Here is a tiny trained network, its code and every weight. The questions are about switching its units off for an input and a target symbol, where a switched-off unit gives its printed mean instead of its output.

import numpy as np


def w(rows, s, z=0):
    codes = np.array(rows[::2]) - 128.0
    scale = np.full(codes.shape[1], s)
    scale[-1] = z or s
    return codes * scale


def norm(h):
    return h / np.sqrt((h * h).mean(-1, keepdims=True) + 1e-5)


def f(y):
    return y / 2 * (1 + np.tanh(0.7978845608 * (y + 0.044715 * y**3)))


def softmax(a):
    e = np.exp(a - a.max(-1, keepdims=True))
    return e / e.sum(-1, keepdims=True)


def log_softmax(a):
    a = a - a.max(-1, keepdims=True)
    return a - np.log(np.exp(a).sum(-1, keepdims=True))


def net(x, mask):
    ids = ['ΓΘΛΣβδεζημξπτφω'.index(c) for c in x.split()]
    T = len(ids)
    res = E[ids] + P[:T]
    u = 0
    for l in range(2):
        r = norm(res)
        for j in range(3):
            rows = slice(2 * j, 2 * j + 2)
            q, k, v = (r @ M[l][rows].T for M in (Q, K, V))
            z = softmax(np.where(np.tri(T) > 0, q @ k.T / 2**0.5, -1e9)) @ v
            o = O[l][rows]
            res = res + np.where(mask[u + j], z, o[:, -1]) @ o[:, :-1]
        u += 3
        y = f(norm(res) @ A[l][:, :-1].T + A[l][:, -1])
        res = res + np.where(mask[u : u + 8], y, B[l][:, -1]) @ B[l][:, :-1]
        u += 8
    return log_softmax(norm(res)[-1] @ U[:, :-1].T + U[:, -1])


Q, K, V, O, A, B = {}, {}, {}, {}, {}, {}
E = w([
[139,156,193,140,135,93,128,127,213,185,82,70],'Γ',
[94,100,150,127,91,63,180,103,39,217,170,123],'Θ',
[88,123,252,129,45,102,115,109,146,117,154,129],'Λ',
[127,80,185,134,158,114,137,64,117,52,104,150],'Σ',
[100,145,136,110,122,99,143,121,138,168,92,76],'β',
[163,173,158,139,149,119,89,106,158,129,111,73],'δ',
[137,165,144,121,163,159,102,121,105,161,114,138],'ε',
[146,153,162,149,142,93,123,215,150,92,152,150],'ζ',
[112,141,110,96,156,42,156,116,136,155,59,89],'η',
[87,173,110,44,145,77,94,129,122,157,93,112],'μ',
[120,79,113,106,35,133,97,168,141,124,187,162],'ξ',
[125,166,111,186,154,98,114,103,148,124,172,130],'π',
[124,111,122,125,153,166,106,147,187,151,82,95],'τ',
[152,111,78,174,175,152,112,119,124,162,97,125],'φ',
[155,120,77,130,157,107,98,137,149,120,85,98],'ω',
],0.029)
P = w([
[100,145,102,111,157,117,43,116,180,158,116,222],'0',
[102,189,127,148,151,110,140,119,151,127,170,16],'1',
[218,173,159,67,139,132,172,104,166,163,141,123],'2',
[54,149,109,127,117,144,82,140,93,118,51,191],'3',
[117,141,111,143,133,120,157,122,147,91,189,53],'4',
[218,142,164,80,110,136,193,121,152,154,137,129],'5',
[98,60,129,93,184,96,35,146,123,141,136,163],'6',
[121,99,102,147,109,128,174,143,140,85,182,67],'7',
[204,120,167,93,84,134,209,127,147,147,135,134],'8',
[28,222,103,148,124,160,65,132,114,139,5,183],'9',
],0.023)
Q[0] = w([
[135,145,135,135,77,133,157,146,137,110,96,180],'L0H0',
[4,92,168,203,82,96,69,123,85,109,140,104],'L0H0',
[139,74,158,102,154,76,60,148,125,139,114,164],'L0H1',
[105,210,114,184,79,125,117,129,113,76,45,134],'L0H1',
[184,137,90,76,105,119,131,73,227,131,143,193],'L0H2',
[142,145,149,155,211,145,103,107,71,156,140,50],'L0H2',
],0.014)
K[0] = w([
[108,143,158,143,103,97,136,111,135,114,173,172],'L0H0',
[118,248,49,121,143,153,81,44,193,176,98,103],'L0H0',
[108,142,132,102,112,94,79,157,88,138,92,163],'L0H1',
[141,79,156,113,198,60,33,129,140,147,150,114],'L0H1',
[125,51,164,113,74,87,158,72,164,36,132,149],'L0H2',
[143,158,181,100,220,152,96,205,59,158,110,134],'L0H2',
],0.015)
V[0] = w([
[143,127,74,105,52,139,71,77,94,182,158,96],'L0H0',
[148,185,112,124,86,96,99,255,138,131,156,140],'L0H0',
[153,108,150,175,34,175,113,102,111,147,134,120],'L0H1',
[198,109,99,123,97,154,23,50,109,112,121,90],'L0H1',
[114,80,166,129,131,128,95,156,94,134,141,113],'L0H2',
[124,85,160,109,140,164,142,115,76,71,140,127],'L0H2',
],0.0095)
O[0] = w([
[196,181,82,119,62,65,58,85,160,134,93,161,153],'L0H0',
[168,170,137,73,105,95,91,183,127,120,122,109,164],'L0H0',
[161,221,101,114,49,134,30,79,197,135,115,119,22],'L0H1',
[230,68,161,113,108,91,66,161,1,89,83,95,199],'L0H1',
[102,155,125,86,178,137,120,112,47,123,146,134,95],'L0H2',
[187,108,174,93,223,131,183,156,106,131,154,134,1],'L0H2',
],0.0086,0.0054)
A[0] = w([
[145,129,62,196,120,181,132,76,112,90,161,58,2],'L0N0',
[122,193,112,94,100,155,143,175,124,96,153,65,98],'L0N1',
[139,134,143,66,139,109,156,82,113,141,100,186,196],'L0N2',
[115,132,108,179,122,102,137,160,134,98,147,35,1],'L0N3',
[147,132,133,67,119,93,144,134,150,153,177,92,9],'L0N4',
[152,147,73,142,165,141,117,156,111,150,131,121,126],'L0N5',
[109,135,155,152,109,175,81,181,105,141,180,146,14],'L0N6',
[170,100,162,141,122,156,174,7,129,130,72,78,11],'L0N7',
],0.017,0.0048)
B[0] = w([
[120,205,123,6,95,169,114,239,150,135,136,118,231],'L0N0',
[101,130,133,108,126,90,142,174,113,55,134,19,220],'L0N1',
[150,139,135,206,125,177,107,171,187,142,173,84,226],'L0N2',
[83,220,151,93,80,56,158,177,160,137,148,12,254],'L0N3',
[159,125,73,156,102,142,77,94,94,177,117,70,186],'L0N4',
[139,116,142,134,75,98,134,117,149,121,139,70,203],'L0N5',
[105,94,117,142,133,149,133,79,180,146,83,76,153],'L0N6',
[71,208,121,76,149,175,117,42,112,89,161,89,218],'L0N7',
],0.014,0.0084)
Q[1] = w([
[85,159,124,207,107,159,105,118,84,122,32,147],'L1H0',
[53,56,174,101,188,96,157,193,77,88,175,126],'L1H0',
[105,179,86,166,22,169,198,224,69,67,93,119],'L1H1',
[64,134,100,181,107,155,82,171,83,104,58,184],'L1H1',
[118,61,179,2,164,48,98,161,187,154,252,103],'L1H2',
[201,171,84,134,71,131,138,113,163,116,171,99],'L1H2',
],0.013)
K[1] = w([
[111,91,149,110,182,82,71,108,154,167,139,139],'L1H0',
[144,211,109,143,207,115,127,161,110,113,62,160],'L1H0',
[159,68,139,84,112,86,97,143,197,133,235,108],'L1H1',
[106,49,145,120,185,92,29,124,114,192,176,152],'L1H1',
[165,199,103,173,117,173,201,174,126,67,45,135],'L1H2',
[123,79,151,100,5,148,181,116,118,145,194,114],'L1H2',
],0.016)
V[1] = w([
[101,112,198,146,68,110,146,84,114,137,142,131],'L1H0',
[98,86,109,93,71,158,106,150,123,133,178,131],'L1H0',
[139,129,254,118,108,166,136,112,163,149,96,125],'L1H1',
[112,156,128,158,113,131,119,132,73,198,165,108],'L1H1',
[141,95,68,169,119,183,123,143,136,75,156,115],'L1H2',
[142,120,86,120,125,133,160,131,109,218,99,116],'L1H2',
],0.023)
O[1] = w([
[183,178,61,200,129,207,104,96,123,41,120,77,18],'L1H0',
[227,54,145,129,88,157,101,107,232,153,139,131,249],'L1H0',
[131,191,138,136,174,54,121,175,122,186,46,200,140],'L1H1',
[82,64,183,166,73,143,123,84,125,73,144,235,254],'L1H1',
[124,159,221,196,107,160,138,168,164,83,40,102,34],'L1H2',
[165,248,137,93,114,147,124,84,136,246,47,128,100],'L1H2',
],0.016,0.0051)
A[1] = w([
[114,183,121,161,110,110,161,122,130,139,183,130,14],'L1N0',
[86,151,123,97,172,137,211,107,135,127,140,115,149],'L1N1',
[179,149,154,154,167,132,195,62,114,132,154,126,84],'L1N2',
[88,150,138,115,158,122,132,96,149,161,88,159,77],'L1N3',
[157,121,161,80,120,125,182,160,118,105,152,79,137],'L1N4',
[120,132,128,153,127,61,154,49,122,99,119,108,9],'L1N5',
[155,137,93,117,100,75,255,81,121,117,151,148,29],'L1N6',
[92,108,121,118,110,145,112,86,136,183,125,121,91],'L1N7',
],0.027,0.013)
B[1] = w([
[201,105,210,90,119,150,178,111,114,117,172,185,146],'L1N0',
[121,82,147,175,126,97,135,58,170,137,72,127,194],'L1N1',
[54,125,153,131,175,133,108,208,107,176,166,109,155],'L1N2',
[140,115,109,166,54,162,150,168,101,115,155,118,173],'L1N3',
[156,111,108,164,169,194,119,133,96,142,89,199,253],'L1N4',
[150,119,114,128,98,91,35,214,113,147,108,160,137],'L1N5',
[146,230,1,197,159,152,121,179,163,78,114,73,135],'L1N6',
[143,173,122,101,172,120,158,154,107,75,112,125,175],'L1N7',
],0.025,0.019)
U = w([
[75,197,46,109,91,171,102,68,130,248,150,155,190],'Γ',
[80,161,105,97,111,148,102,48,155,98,110,192,211],'Θ',
[124,194,73,165,146,110,74,134,166,97,82,153,97],'Λ',
[149,119,161,182,176,98,149,201,146,46,126,90,1],'Σ',
[165,184,77,118,115,136,179,120,98,76,151,153,141],'β',
[85,108,116,93,114,94,43,103,64,152,112,94,196],'δ',
[102,157,162,167,61,119,83,169,95,102,120,168,90],'ε',
[38,107,116,152,168,140,121,147,221,179,122,112,113],'ζ',
[108,124,101,129,85,132,202,73,114,144,115,80,196],'η',
[130,126,164,83,147,127,177,147,146,117,191,156,198],'μ',
[205,106,170,121,116,97,90,108,172,132,112,102,168],'ξ',
[73,107,71,153,99,193,105,140,124,97,195,79,108],'π',
[173,117,111,126,124,103,168,207,112,168,137,44,77],'τ',
[128,181,181,100,125,144,99,119,101,53,71,91,85],'φ',
[186,110,123,132,164,172,125,112,63,135,93,172,75],'ω',
],0.013,0.0064)

Each question gives the input, a string of symbols that net reads in full, and the target symbol t.
The units are the heads (2 rows each of Q, K, V and O) and the neurons (one row each of A and B). Each row of codes is followed by its name. A weight is (code - 128) times the scale printed after its matrix; where a second scale follows, it is the last column's (O, A, B and U).
mask holds one flag per unit, layer by layer, with each layer's heads first. A switched-off unit (its flag False) gives its mean, the last column of its rows in O or B, instead of its output. The means were averaged over made-up inputs and are rounded, as every weight is.
A unit's drop is (log p(t) with every unit on - log p(t) with that unit switched off) / (log p(t) with every unit on - log p(t) with every unit switched off).
The circuit of an input: a set's keep is (log p(t) with only the set's units on - log p(t) with every unit switched off) / (log p(t) with every unit on - log p(t) with every unit switched off). Starting from the 12 units with the biggest drops (on a tie, the unit counted first), units are removed one at a time, each time the one whose removal leaves the highest keep (on an exact tie, the one counted first), for as long as the keep stays at least 0.8.
circuit, biggest first: the units of the circuit, biggest drop first
top k neurons: the k neurons with the biggest drops, biggest first
which heads matter: for each layer, one digit per head in row order, 1 if its drop is at least 0.15 and else 0, layers parted by /
input δ ξ Θ ε ζ τ, target ω: which heads matter	100 / 000
input τ ε π ε ω ω, target Λ: circuit, biggest first	[L0N0 L1N6 L1H0]
input ε μ ω δ ε Θ β, target δ: top 2 neurons	[L1N4 L0N2]
input τ ω τ Γ Σ ε τ, target Γ: which heads matter	000 / 011
input ε ζ ε ε, target ε: circuit, biggest first	[L0N2 L1N4 L1H1]
input ε δ π ω ε Λ ε ε τ, target π: which heads matter	000 / 100
input π δ η φ ε, target ω: circuit, biggest first	[L1N4]
input δ δ π ε Θ ω ε Θ ε, target Γ: which heads matter	000 / 001
input δ Σ ε π, target δ: which heads matter	000 / 000
input π π ζ δ ω, target τ: which heads matter	100 / 000
input ε φ π, target β: circuit, biggest first	[L1N6 L0N2 L0H2 L1N0]
input π π Λ Γ, target π: top 3 neurons	[L0N0 L0N2 L1N1]
input ξ ω ξ ε, target ξ: which heads matter	000 / 100
input ξ ε τ ε ε ω ξ, target ε: which heads matter	000 / 011
input ε ε φ, target Θ: top 2 neurons	[L0N7 L0N0]
input ξ π ξ ω η ξ ω Θ ε, target Γ: which heads matter	100 / 101
input ε π φ ξ ε Λ τ τ, target ζ: circuit, biggest first	[L1N3]
input ω ε ε τ ε ε δ, target τ: top 3 neurons	[L0N1 L1N4 L0N2]
input ε δ ω η ζ η, target ω: top 2 neurons	[L1N4 L0N4]
input τ ε τ ε ε β ε ω τ, target η: which heads matter	000 / 010
input δ ε ε Θ, target δ: top 2 neurons	[L0N3 L1N4]
input ε ε δ η ε τ ζ, target η: which heads matter	000 / 101
input ε δ ε ε τ π, target β: top 3 neurons	[L0N2 L1N6 L1N0]
input ε ε Γ η β, target η: top neuron	[L0N3]
input τ Λ ε η, target τ: which heads matter	000 / 010
input ω ω ε τ ω η φ ω ε ω, target φ: top 2 neurons	[L0N0 L0N1]
input ε ε ε, target μ: top 2 neurons	[L0N2 L1N0]
input ε ξ μ ε ε ε τ, target ε: top neuron	[L1N3]
